Below is a small trained network, with its code and all its weights. Each question gives an input and a class and asks what happens when units are switched off, that is, made to give their printed mean instead of their output.

import numpy as np


def w(rows, s, z=0):
    codes = np.array(rows[::2]) - 128.0
    scale = np.full(codes.shape[1], s)
    scale[-1] = z or s
    return codes * scale


def norm(h):
    return h / np.sqrt((h * h).mean(-1, keepdims=True) + 1e-5)


def f(y):
    return np.maximum(y, 0)


def log_softmax(a):
    a = a - a.max(-1, keepdims=True)
    return a - np.log(np.exp(a).sum(-1, keepdims=True))


def net(x, mask):
    res = np.array(x, float).reshape(1, 5) / 4 @ E
    u = 0
    for l in range(2):
        y = f(norm(res) @ A[l][:, :-1].T + A[l][:, -1])
        res = res + np.where(mask[u : u + 8], y, B[l][:, -1]) @ B[l][:, :-1]
        u += 8
    return log_softmax(norm(res)[-1] @ U[:, :-1].T + U[:, -1])


A, B = {}, {}
E = w([
[61,41,193],'x0',
[65,123,226],'x1',
[253,8,171],'x2',
[58,57,80],'x3',
[219,75,6],'x4',
],0.0026)
A[0] = w([
[207,156,133,71],'L0N0',
[92,144,108,100],'L0N1',
[129,81,144,187],'L0N2',
[121,161,144,6],'L0N3',
[67,151,3,166],'L0N4',
[224,127,129,93],'L0N5',
[129,152,89,51],'L0N6',
[60,151,150,218],'L0N7',
],0.007,0.002)
B[0] = w([
[133,205,119,182],'L0N0',
[168,204,241,159],'L0N1',
[109,50,125,198],'L0N2',
[122,125,139,135],'L0N3',
[72,160,254,254],'L0N4',
[105,169,199,208],'L0N5',
[213,105,197,149],'L0N6',
[224,111,186,239],'L0N7',
],0.0037,0.0033)
A[1] = w([
[216,132,86,168],'L1N0',
[107,142,12,156],'L1N1',
[140,99,171,79],'L1N2',
[112,89,71,126],'L1N3',
[144,88,132,145],'L1N4',
[67,146,152,251],'L1N5',
[193,104,124,108],'L1N6',
[76,174,146,211],'L1N7',
],0.011,0.0019)
B[1] = w([
[101,218,178,223],'L1N0',
[163,133,213,155],'L1N1',
[111,60,139,206],'L1N2',
[157,156,6,157],'L1N3',
[94,145,79,187],'L1N4',
[255,153,92,253],'L1N5',
[136,170,108,198],'L1N6',
[199,160,121,245],'L1N7',
],0.0063,0.0042)
U = w([
[191,247,148,161],'0',
[125,68,54,126],'1',
[3,169,122,9],'2',
[122,72,203,131],'3',
],0.016,0.015)

Each question gives the input, the list of numbers given to net, and the class t.
The units are the neurons (one row each of A and B). Each row of codes is followed by its name. A weight is (code - 128) times the scale printed after its matrix; where a second scale follows, it is the last column's (A, B and U).
mask holds one flag per neuron, layer by layer. A switched-off neuron (its flag False) gives its mean, the last column of its row in B, instead of its output. The means were averaged over made-up inputs and are rounded, as every weight is.
A unit's drop is (log p(t) with every unit on - log p(t) with that unit switched off) / (log p(t) with every unit on - log p(t) with every unit switched off).
The circuit of an input: a set's keep is (log p(t) with only the set's units on - log p(t) with every unit switched off) / (log p(t) with every unit on - log p(t) with every unit switched off). Starting from the 12 units with the biggest drops (on a tie, the unit counted first), units are removed one at a time, each time the one whose removal leaves the highest keep (on an exact tie, the one counted first), for as long as the keep stays at least 0.8.
units of the circuit, in order: the units of the circuit, biggest drop first
most important unit: the unit with the biggest drop
k most important neurons: the k neurons with the biggest drops, biggest first
top k neurons in layer l: the k neurons of layer l with the biggest drops, biggest first
drop of u: that unit's drop, to one decimal
input [2,3,4,-5,1], class 3: units of the circuit, in order : L1N5; L1N2; L1N7
input [4,6,1,-4,8], class 3: units of the circuit, in order : L1N5; L1N2
input [0,2,-1,5,1], class 3: top 2 neurons in layer 0 : L0N7; L0N0
input [-4,1,2,4,-7], class 3: units of the circuit, in order : L0N7; L1N2; L1N0; L1N6
input [8,4,3,8,0], class 1: most important unit : L0N4
input [2,5,0,3,-2], class 3: units of the circuit, in order : L1N2; L1N0
input [6,-5,8,-7,-2], class 3: 2 most important neurons : L1N5; L1N2
input [3,-7,2,1,-6], class 1: top 3 neurons in layer 1 : L1N0; L1N4; L1N1
input [1,0,5,2,3], class 1: 3 most important neurons : L0N2; L1N5; L1N7
input [1,-5,4,5,1], class 1: top 2 neurons in layer 0 : L0N2; L0N0
input [-1,6,6,-2,-7], class 3: 2 most important neurons : L1N2; L1N0
input [0,0,2,1,-7], class 3: top 3 neurons in layer 1 : L1N2; L1N0; L1N6
input [5,7,0,7,3], class 1: 2 most important neurons : L0N4; L1N3
input [4,7,-3,1,6], class 1: most important unit : L1N0
input [1,5,6,3,2], class 1: top 2 neurons in layer 0 : L0N4; L0N7
input [-2,3,8,-6,-6], class 3: drop of L1N5 : 0.3
input [-1,-8,3,5,-8], class 3: drop of L0N4 : -0.1
input [7,-2,6,2,3], class 1: drop of L1N3 : 0.2
input [2,4,0,0,5], class 1: drop of L0N0 : 0.0
